Each row has a name. Each question is about the rows just above it.

[ 76  70  65 164 226 109 145 177 122  78 130  62 181 144 133 130  75  91
 143  87 167] : sop
[ 74  91  78 155 211 124 146 170 110  72 119  76 144 144 123 132  81  79
 147  96 147] : pivel
[130 135  82 145 167 104 127 139 149 115 144 112 163 129 144 124 115 143
 122 122 161] : foruv
[113 129 136 139 161 123 134 143 133 114 126  96 142 133 130 128 112 116
 132 108 140] : bure
[ 94 113  75 155 201 112 140 161 122  87 119  77 159 134 145 124 104 128
 127 111 161] : kober
[ 90  74  68 155 205 115 140 163 115  83 118  87 161 139 117 128  89  98
 140 107 157] : feg
[107 101  95 154 187 112 134 154 139  98 127 102 158 136 132 128  98 116
 132 102 158] : kos
[ 94 113  75 155 201 112 140 161 122  87 119  77 162 138 148 127  91 107
 137  99 157] : Rivet
[ 90 105 102 148 186 126 139 159 116  86 121  88 136 139 121 129  95  97
 141 101 145] : tirid
[ 94 113  75 155 201 112 140 161 122  87 119  77 162 138 148 127  83 107
 137  99 157] : Buni
[109 113  97 144 171 121 133 146 130  92 124 101 147 133 142 128 107 115
 133 105 146] : Zil
Move every entry of [129  95] by -1 step of 1.
[128  94]
Shift each entry of [129 136 139] by -1 times 1:
[128 135 138]

[118 118  71 153]  feg
[121  31 127 144]  bure
[132  31 114 134]  pivel
[121  31 114 134]  sop
Move every entry of [114] by -1 step of 1.
[113]
[114] with -1 step of 1 on every entry:
[113]
Move every entry of [31] by +1 step of 1.
[32]
[121  31 114] with -1 step of 1 on every entry:
[120  30 113]
Shift each entry of [71] by -1 times 1:
[70]

[153 134 119 127 154 139 130 133 122 142]  Buni
[ 92 125 169 161 128 167  90 169 129 150]  kos
[138 134 119 127 154 139 130 133 122 142]  tirid
[ 92 125 169 161 128 167  90 169 129 121]  Zil
[138 140 119 127 154 139 130 133 122 142]  bure
Shift each entry of [169] by +1 times 1:
[170]
Shift each entry of [ 92 125 169 161] by +1 times 1:
[ 93 126 170 162]
Shift each entry of [134 119] by -1 times 1:
[133 118]
Shift each entry of [133 122] by -1 times 1:
[132 121]

[130  73 137 119 148 132 130 147  57] -> foruv
[160 155 207 128 157 138  97 152  99] -> Zil
[129 140 130 130 127 128 126 126 140] -> kos
[129 102 132 123 137 130 129 136  95] -> sop
[146 210 168 140 123 129 105 122 192] -> Buni
[146 158 170 131 139 132 110 137 132] -> feg
[148] with -1 step of 1 on every entry:
[147]
Move every entry of [207 128 157] by +1 step of 1.
[208 129 158]
[130  73 137] with -1 step of 1 on every entry:
[129  72 136]
Shift each entry of [126] by +1 times 1:
[127]
Move every entry of [129 105] by +1 step of 1.
[130 106]

[148 144 138 153 137 137 139 128 151 130] : Zil
[141 134 134 175 134 143 126 148 143 134] : kov
[150 136 147 204 138 138 118  86 158 140] : kober
[140 144 138 157 134 143 154 151 169 131] : tirid
[136 131 133 125 148 141 141 137 163 139] : sop
[142 130 137 139 153 130 128 130 137 147] : pivel
[131 135 136 134 145 125 131 136 130 162] : Buni
Move every entry of [136 131] by +1 step of 1.
[137 132]
Shift each entry of [134 143 126] by +1 times 1:
[135 144 127]
[141 134] with -1 step of 1 on every entry:
[140 133]
Move every entry of [136 147] by -1 step of 1.
[135 146]
[130] with -1 step of 1 on every entry:
[129]
Shift each entry of [153 137 137 139] by -1 times 1:
[152 136 136 138]

[ 86 163 137  69  90  84 114 175  88 211 135 131 162 111 125 170 138 111
 164 115] -> Buni
[123 134 129 115 132 128 138 127 124 122 129 124 125 125 141 127 129 132
 125 130] -> Rivet
[147  98 110 114 140 108 117 170 142 113 172 154 131 140 147 110 118 107
 107 162] -> kov
[131] with -1 step of 1 on every entry:
[130]
Move every entry of [125] by +1 step of 1.
[126]
Shift each entry of [140] by -1 times 1:
[139]
[135 131 162 111] with +1 step of 1 on every entry:
[136 132 163 112]

[169 136  92 128 124]  kober
[125  95 128 122 109]  kos
[169 155  92 128 124]  pivel
Shift each entry of [169 136] by +1 times 1:
[170 137]
[169 155  92 128] with +1 step of 1 on every entry:
[170 156  93 129]
Move every entry of [ 95 128 122] by -1 step of 1.
[ 94 127 121]

[116 141 120 122 144 124 112 135 135 145 103 112 156 130 146 119 127  66
 118 147 131 174 154 143 129 134 124 144 115 125 111 117 119 135 132 128
 119 120 132 129 128 128 153 132 131 106 155 155 120 115] -> Zil
[106 118 112 157 123 136 133 155 133 135 108 131  99 135 139 159 126 134
 100 119 173  96 118 177 123 114 117 138 123 110 108 123 133 118 114 122
  97 134 116 140 147 101 148 131 120 112  86 138 124 148] -> foruv
[129 129 136 120 130 122  87 127 105 141 148 121 122 124 146 145 113 130
 139 117  52 102 111 151 130 144 122 123 134 147 124 129 125 135 137 148
 156 119 103 120  98 152 120 126 118 143 131 120 119 154] -> kos
[119 137 160 125 112 117 162 122 128  94 111 100 128 143 157 133  99 182
 111  75 182 122 144 133 149 127 140 125 135 131 129 134 145 143 105 131
 156 135 145 151 119 121 143 130 118 110 138 125 143 140] -> tirid
[129 129 136 120 130 122  87 127 105 141 148 121 122 124 146 145 113 130
 139 117  52 102 111 151 130 144 122 123 134 147 124 129 125 135 137 148
 156 119 103 120  98 152 120 139 125 114 143 127 140 152] -> sop
[159] with +1 step of 1 on every entry:
[160]
Shift each entry of [106 155 155] by +1 times 1:
[107 156 156]

[193 171  91  92 111  65 144] : Buni
[193 171  91 202 111  65 144] : kober
[193 171  91 202 154  65 144] : feg
[ 87  68 144 170  95 124 114] : sop
[164 113 123 198 165 149 180] : bure
[175 199 117 127 146 156 148] : pivel
[ 87 192  97 103 193 148 181] : foruv
[193 171  91 202 148 185 129] : kos
Move every entry of [ 92 111  65] by -1 step of 1.
[ 91 110  64]
Move every entry of [165] by +1 step of 1.
[166]

